(in the rows, 128 means zero)
Facts:
[(327),(1445),(463)] γ (1253)
[(327),(490),(1610),(859)] γ (1445)
[(327),(858),(757),(270),(491),(66),(351),(1589),(180),(1680),(336),(510),(1320),(345),(866)] γ (1427)
[(641),(1521)] γ (270)
[(1411)] γ (866)
[(1411),(865)] γ (1589)
[(1496)] γ (1521)
[(1496),(318)] γ (479)
[(930)] γ (375)
[(460),(1610),(270),(1474),(1010),(1375),(1241),(1320)] γ (351)
[(1520),(1493),(1010),(287),(1613)] γ (345)
[(1520)] γ (1266)
[(1269),(276)] γ (1374)
[(1269)] γ (387)
[(1393),(311),(1681)] γ (641)
[(1445),(1381)] γ (1614)
[(858),(1420)] γ (327)
[(858)] γ (245)
[(542),(473)] γ (757)
[(311)] γ (898)
[(311),(1065)] γ (678)
[(1681),(463)] γ (1319)
[(463)] γ (205)
[(1493)] γ (531)
[(1493),(679),(857)] γ (66)
[(957)] γ (173)
[(1614),(1381),(1145)] γ (234)
[(1242),(180)] γ (510)
[(7)] γ (185)
[(1065),(1426)] γ (679)
[(742)] γ (957)
[(354),(276),(205),(173)] γ (490)
[(1375)] γ (741)
[(834),(1241)] γ (180)
[(1404)] γ (473)
[(1404)] γ (1010)
[(1521)] γ (1381)
[(1394),(245)] γ (119)
[(910)] γ (463)
[(1241)] γ (540)
[(276)] γ (1496)
[(1680)] γ (1242)
[(318)] γ (834)
[(749)] γ (287)
[(866)] γ (336)
[(741),(490),(637),(712),(1520),(1445),(1261),(311),(838),(1319),(1374),(1610),(270),(7),(491),(1474),(66),(1107),(907),(828),(134),(174),(1020),(910),(1241),(1522),(276),(1497),(322),(1612),(245),(336),(1019),(1258),(1641),(678)] λ drapluk
[(327),(566),(641),(116),(689),(961),(1348),(1066),(909),(1478),(1614),(1110),(1093),(646),(473),(1355),(16),(1381),(1574),(454),(180),(834),(859),(1266),(1448),(1230),(1680),(1029),(767),(994),(318),(1283),(1613),(119),(80),(1622)] λ vasuk
[(1411),(407),(1269),(1301),(1681),(1517),(1432),(1570),(1168),(414),(679),(1634),(375),(1010),(865),(354),(287),(1548),(1394),(991),(531),(540),(1145),(228),(1420),(1660),(205),(345),(702),(568),(749),(173)] λ dedaro
[(930),(1007),(460),(234),(858),(542),(757),(1493),(1158),(1005),(1359),(1501),(779),(742),(351),(1589),(1375),(1635),(718),(776),(1164),(1426),(1427),(1339),(1278),(510),(1482),(387),(20),(1607),(1162),(866)] λ tretri
(490) δ [(757),(1394),(463),(287)]
(637) δ [(336),(776),(1355),(907),(1426),(1230)]
(407) δ [(779),(1241),(1359),(568)]
(689) δ [(1613),(1420)]
(930) δ [(1283),(1493),(1426),(1521)]
(961) δ [(82),(865),(1445),(566),(1110),(859),(116)]
(1348) δ [(834),(66),(1570),(1520)]
(1517) δ [(741),(1574),(1230),(1612)]
(838) δ [(757),(1019),(1355),(894)]
(1319) δ [(354),(1066),(387),(322),(510),(742)]
(909) δ [(20),(1610),(1007),(180),(776),(1164),(1420)]
(1374) δ [(1253),(1029),(742)]
(957) δ [(473),(1066),(311),(894)]
(646) δ [(1641),(566),(245),(1589),(568)]
(1065) δ [(473),(174),(1375),(180),(1269),(1230),(491)]
(1168) δ [(119),(1381),(510),(718),(907)]
(1453) δ [(779),(1681),(1522),(1166),(1497)]
(1501) δ [(1634),(702),(1266),(907),(185),(66),(1482)]
(16) δ [(82),(834),(678)]
(479) δ [(1007),(1613),(1093),(1432),(1110),(1570)]
(1404) δ [(1607),(1445),(1266),(1359),(460)]
(910) δ [(1375),(1445),(741),(1093),(1522)]
(1130) δ [(828),(1131),(712),(1497)]
(531) δ [(991),(375),(276),(1641),(234),(1432),(1522),(907)]
(1680) δ [(757),(1496),(865),(1381),(116)]
(540) δ [(866),(345),(1258),(336),(1613),(1432),(414),(859)]
(1427) δ [(991),(1589)]
(1339) δ [(1478),(865),(834),(1278),(1411)]
(767) δ [(1107),(1283),(1607),(7),(542),(1612),(1145)]
(1682) δ [(991),(1107),(318),(1445),(66),(894),(351)]
(228) δ [(1548),(1613),(75),(678),(116),(1301)]
(994) δ [(345),(1548),(134),(1493),(1381),(1005),(894),(1301),(1497)]
(1660) δ [(779),(1634),(1258),(134),(1448),(387),(510),(907),(80),(1010),(1320)]
(749) δ [(828),(327),(1635),(270),(1301)]
(1162) δ [(702),(1522),(742),(1230),(1164)]
(1622) δ [(757),(1107),(1020),(566),(1432),(834),(1612)]

Known rows:
[127 102 133 129 182 190 130 144 151 166 139 130 137 130  91 118 102 118
 129 153 104 113 138 123 137 127 167  58 136 111 148  91 125 148 119  67
 111 169 156 133 113  80 119 128 132 129 108 149 120 149] -> (1261)
[132  97 138 133 179 194 145 119 128 181 178  99 150 109  98 127 118 141
 105 164  93 132 126  92 141 151 158  81 136 125 156  58 148 132 118  59
 131 155 134 143  98  54 111 119 140 144 119 136 116 125] -> (1278)
[141  83 149 133 198 195 138 158 120 149 143 131 129 123 107 107 107 138
 129 170 104 117 134 130 123 137 146  41 173 128 138  84 126 138 111  67
 127 140 125 126 115  69  91 127 156 135 106 140 125 153] -> (898)
[116  91 151 140 195 196 142 138 137 154 149 141 142 127 106 108  90 136
 141 145 117 138 127 151 124 125 146  49 142 114 135  74 125 133 131  47
 132 136 150 117 129  86 107  97 147 133 121 147 126 120] -> (1166)
[112  88 135 143 167 209 128 105 137 180 135 116 127 122 113 121  95 152
 118 176 109 134 114 113 133 154 181  64 142 129 153  53 160 138 131  75
 130 173 148 125 124  87 114 124 152 152 131 150 144 136] -> (1635)
[164 111 105 116 173 170 120 194 149 160 155 141 145  99 106 113  98  98
 140 143 143 124 137 126 156 101 107 100 193 135 124 106 135 125  81  38
 122 162 164 165 115 112 104 135 142 105  90 133  99 167] -> (531)
[146  96 108 117 176 185 112 159 134 192 155 125 140 106  92 101  95 111
 121 148 117 135 118 106 135 120 170  87 166 120 130  76 129 135 110  69
 129 171 171 138  94 103 101 131 149 123 110 131 128 158] -> (930)
[155 103  90 125 165 167 137 167 133 195 177 113 135  98 102 119 106 119
  99 162 116 128 125  79 143 128 172 103 184 127 139  69 143 145  98  49
 134 167 152 160  89  84  95 143 152 133 106 129 113 152] -> (1339)
[145 127 164 122 175 224 110 142 138 159 131 111 156 158  70  93 106 122
 128 139  84 115 119 105 153 130 151  47 117 108 141  81  80 158 127  94
 106 166 141 124 119  54  94 116 131 106 102 153 116 153] -> (1610)
[110  82 151 142 195 227 104 114 134 154 145 127 155 109 116 109  99 136
 156 140 136 146 127 152 122 118 139  69 109 122 156  60 103 116 150  78
 133 155 164 115 131  87 113 118 140 138 136 148 121 126] -> (387)
[143 103 147 130 190 218 121 121 121 175 161 104 170 134  88  98 114 128
 126 152  86 123 119 101 149 150 142  56 114 113 151  64 116 133 138  86
 119 158 131 119 102  47 102 126 138 133 102 140 128 123] -> (1007)
[157 128 112 120 192 149 154 192 147 188 173 129 136 110  91 117  83 100
 111 138 122 126 144 106 143 127 150  85 185 119 136  69 128 146  83  57
 124 167 150 167  80  85  84 130 140 132 112 115  98 158] -> (1622)
[134  92 150 147 170 199 133 141 134 151 146 138 129 135  98  91  95 136
 122 159 105 128 120 125 141 136 146  64 171 133 126  76 119 151 109  65
 124 142 145 122 121  84  87 112 150 129  98 145 117 137] -> (1242)
[141  99 157 108 183 206 126 141 125 150 123 133 153 148  86 112 113 129
 133 157  97 112 156 131 134 117 144  45 138 117 157  83 106 135 138  94
 101 161 141 133 120  83 103 123 141 124 115 151 123 153] -> (311)
[114  80 149 141 190 195 150 121 144 162 138 133 120 130 112 112  92 149
 129 167 112 131 117 142 126 156 170  41 159 124 138  69 147 148 125  59
 129 148 146 114 129  85 115 107 146 141 126 150 140 132] -> (1131)
[120 115 164 132 216 212 125 134 140 172 119 133 143 139 102 106  73 130
 145 141 116 130 124 150 132 140 123  49 124 103 145  58 119 129 150  86
 122 168 142 122 112  86 100 118 128 143 120 129 132 132] -> (1066)
[131  99 107 126 181 196 102 165 156 156 117 133 133 111  94  98  90  97
 162 128 136 114 121 141 126 104 171  61 155 107 136 105  88 152 107  70
 119 175 188 140 115  90 107 148 131 112 109 149 117 179] -> (1374)
[123 115 164 140 202 196 169 119 148 178 158 120 130 137 103 135  89 155
 103 163  91 127 134 116 137 171 142  62 128 122 165  47 155 141 127  68
 119 155 114 148 101  54  99 106 141 156 130 130 113 127] -> (116)

Rows:
No name comes twice in this set of rows, the named rows included.
[150 121 119 124 199 188 123 168 148 189 140 126 121 133  90 103  79 107
 132 153  98 117 119 115 133 149 149  53 164 107 130  69 129 143 110  80
 124 180 142 139  82  84  82 138 137 138 108 122 118 159]	(689)
[128 133 178 144 189 215 157 138 137 149 166 102 164 139  95 144  94 133
 126 138 105 126 145 114 141 115 141  58 105 119 161  79  96 138 115  51
 120 136 133 152 121  26 117 104 139 112 120 157  77 126]	(1445)
[127  98 161 146 168 219 137 113 151 146 138 129 135 129 125 125  96 146
 128 166 121 114 119 129 157 151 115  72 149 152 148  76 157 141 129  54
 110 158 130 141 139  80 113 128 134 125 105 156 106 143]	(345)
[135 102 166 124 183 219 122 122 115 168 149 116 162 128  96 107 117 143
 124 158  94 130 135 111 140 128 129  73 123 130 155  53 115 116 138  83
 115 156 133 134 116  73 101 118 148 124 109 142 126 127]	(1426)
[148 118 125 119 165 166 141 167 148 186 154 142 112 129 102 104  75 124
 106 151 123 126 133 105 149 133 157 104 205 134 136  67 136 156  96  64
 117 182 154 163 107  98  72 125 147 135 115 119  97 171]	(1680)
[161 129 118 104 173 183 121 198 139 170 149 121 145 125  72 107 101  96
 129 134 108 120 135 101 142  93 158  65 162 106 135 102  91 140  91  69
 122 161 166 151  98  87  90 133 149  97  98 137 107 178]	(910)
[125 136 177 138 187 209 160 140 140 183 156 113 139 145 105 135  79 154
 109 147 104 133 131 110 135 143 134  57 137 123 157  45 122 142 122  71
 129 149 122 146 120  54  86 100 141 140 140 135 104 135]	(859)
[133  95 165 131 162 207 131 130 145 155 129 146 150 131 120 122  93 141
 143 144 139 138 129 151 145 114 113  75 142 137 155  84 124 121 134  66
 106 153 156 135 153 116 118 110 135 116 119 149 108 139]	(1010)
[122 119 176 140 181 205 147 137 138 127 158 132 160 139  90 124 109 129
 127 146 103 119 160 126 153 113 121  86 122 135 166  83 111 121 131  52
 107 150 128 144 125  49 115 109 141 119 107 153  88 136]	(66)
[130  99 150 143 218 196 150 146 134 156 165 134 156 118  99 114 100 118
 140 141 125 143 138 153 131 112 125  55 135 116 136  73 114 118 122  48
 129 129 140 121 119  74 116 103 144 124 113 139 109 111]	(185)
[131 101 165 147 189 185 172 131 139 170 187 115 151 127  98 127 112 145
 103 162  96 128 131 113 149 149 148  49 146 122 143  64 132 151 109  50
 123 125 114 128 114  41 106  99 152 147 116 144 112 114]	(82)
[145  96  96 112 185 174 103 184 133 179 160 133 152  99 105 101  94 100
 144 138 137 146 131 132 132  92 143 100 172 116 124  80 117 108 104  55
 139 173 188 141 104 117  98 138 147 116 104 126 117 150]	(1501)
[147 121 116 129 161 182 135 177 156 171 147 109 121 110  90 133  87 119
 124 150 123 114 122 101 133 120 186  73 172 128 137  95 109 166  78  54
 131 164 164 165 108  67  97 145 151 116 115 146  99 176]	(490)
[126 101 149 149 196 214 125 129 128 158 167 104 165  97 116 127 101 138
 148 143 131 133 133 122 134 113 142  73 119 125 153  66 106 123 124  57
 136 147 153 139 118  56 110 126 147 137 121 141 101 133]	(234)
[148 120 154 125 172 195 142 140 142 176 164 106 172 115 102 132 109 135
 116 131 119 129 124 108 150 137 124  46 138 117 156  67 120 142 106  65
 107 131 136 153 127  55 115 112 142 107 120 148  93 129]	(1145)

The same things again, as new rows of numbers:
Known rows:
[145  86 131 117 150 124 150 136 107  99 154 124 128 134 154  72  83 144
 139 105 196 123  46 118 100 143 178  82 141] -> (742)
[162 120 128 117 146 106 146 134 112 116 176 122 110 121 147  85  63 174
 149  91 180 130  42 118  67 127 172 113 114] -> (510)
[102 138 154 119 137 119 133 169 105  55 105 106 120 163 127 118 118 113
 167  83 152  88 102 110  95  99 141 103  77] -> (1517)
[135 149 125 113 172  95 147 165  95 106 183 117 101  96 156 109  64 140
 142 107 153 136  64 116 106 144 186 101 126] -> (1521)
[134 143 142 115 165 109 155 161  69  91 121 117 119 109 143 112  95 143
 131 120 163 129  60 127 109 104 177 136  94] -> (991)
[129 128 143 114 160 120 143 157  73  56 153 128 113  99 124  87  75 150
 132 129 175 127  75 135 116 130 183 116 119] -> (1269)
[101 143 139 138 117 119 115 176 120  63 165 104  79 156  97 106  93 150
 167 103 130  69 113 122 103 132 152  95  62] -> (540)
[142 146 132 132 151 125 158 138 118 116 152 102 112  95 163  91  59 140
 134 129 155 130  63 119  94 147 168 132 102] -> (80)
[152 142 139 122 166 117 147 156  79 106 155 112  92 102 125 103  88 145
 136 132 158 117  56 137 103 110 189 125 102] -> (1411)
[148 155 113 120 185  97 148 162  99 116 182 102  97 104 155 116  71 135
 146 111 150 128  51 114 109 130 187  97 124] -> (857)
[151 120 109 132 143 108 148 152 102 109 147 119 124 138 147  96  70 169
 139 101 175 122  41 123 105 148 171 101 101] -> (1164)
[141 148 145 124 153 127 157 132 115 124 160 104 109  93 164  88  64 139
 135 124 157 133  67 115  86 142 165 139 102] -> (1355)
[122 127 147 116 116 110 138 151 127 114 136 115 122 170 146  89 108 135
 173  53 167  98  92  97  73 108 147  93  84] -> (1501)
[108 171 156 133 109 133 138 158 119 158 141  93  95 128 135  89 110 103
 164  96 118  87 134 103 114 127 172 107  51] -> (961)
[157 152 141 125 158 124 146 168  89 126 191 151 115 114 152 123  71 131
 119  96 155 122  59 162 100 136 163 125  99] -> (245)
[111 165 160 126 121 130 148 150 123 129 123  97 120 132 149  95 108  93
 166  80 132  96 120  98  99 120 153 111  71] -> (646)
[131 151 119 116 169  94 151 168  95 117 176 110  96 108 165 115  74 144
 140 112 150 135  54 114 105 146 179 106 117] -> (1254)
[169 132 108 130 158 106 146 133 108 119 159 112 111 124 139  87  73 162
 150 100 179 124  43 117  93 119 186 104 109] -> (1426)

Rows:
No name comes twice in this set of rows, the named rows included.
[154 179 137 132 136 125 161 157  83 168 141 106 106  75 141  87  80 117
 135 126 127 126  93 130 138 134 207 125  75]	(834)
[149 147 126 116 181  96 149 165 104 115 184 109  96 106 155 114  69 136
 145 110 152 130  47 119 101 136 185  97 134]	(1320)
[136 156 137 134 136 129 152 148 111 151 177 101  86  89 149  85  64 146
 135 139 140 120  78 123 107 153 183 130  87]	(116)
[155 146 164 124 121 123 164 163 112 115 173 124 110 102 147 106  39 138
 131 109 128 132  57 145  77 157 165 152 112]	(119)
[150 138  98 170 142 136 132 159 136 101 189  80  81 122 120  96  50 151
 140 159 124  88  66 141 129 192 177  91  87]	(1613)
[135 133 143 117 162 113 148 155  87  76 148 115 102 109 142 106  80 159
 130 127 170 123  53 127  91 117 166 134 102]	(1634)
[131 151 123 112 168  93 152 170  93  93 184 117 105 102 156 112  61 146
 143 103 150 136  58 113 106 147 179 106 122]	(1253)
[114 150 124 121 163  99 126 163 131  78 150  94 111 156 146 121  98 104
 185  65 144  95 100  92  97 112 147  68 106]	(1065)
[151 115 101 138 136 110 147 162 105 121 154 115 114 138 138  91  76 171
 135 110 166 119  48 128 118 157 182  93  88]	(1007)
[102 151 178 120 116 132 127 127 160 131 197  90  72 125 146  73  82 138
 170  93 141  87 121  95  48 134 139 117  85]	(994)
[ 96 136 154 131 119 124 109 168 121  96 186  97  52 150 105  92 109 159
 161 122 142  64 115 115  94 135 157  94  64]	(228)
[118 116 131 127 121 111 136 155 136  73 120 109 141 190 143 105 101 130
 179  48 166  92  87 100  82 121 132  76  90]	(1162)
[131 171 104 117 177  86 145 162  93 100 178 112 101  93 155 114  58 154
 149 104 151 138  70 108 111 137 184 105 110]	(898)
[134 131 133 119 163 112 148 157  85  64 134 116 114 116 142 115  81 155
 134 128 170 125  51 129  95 117 164 130 106]	(702)

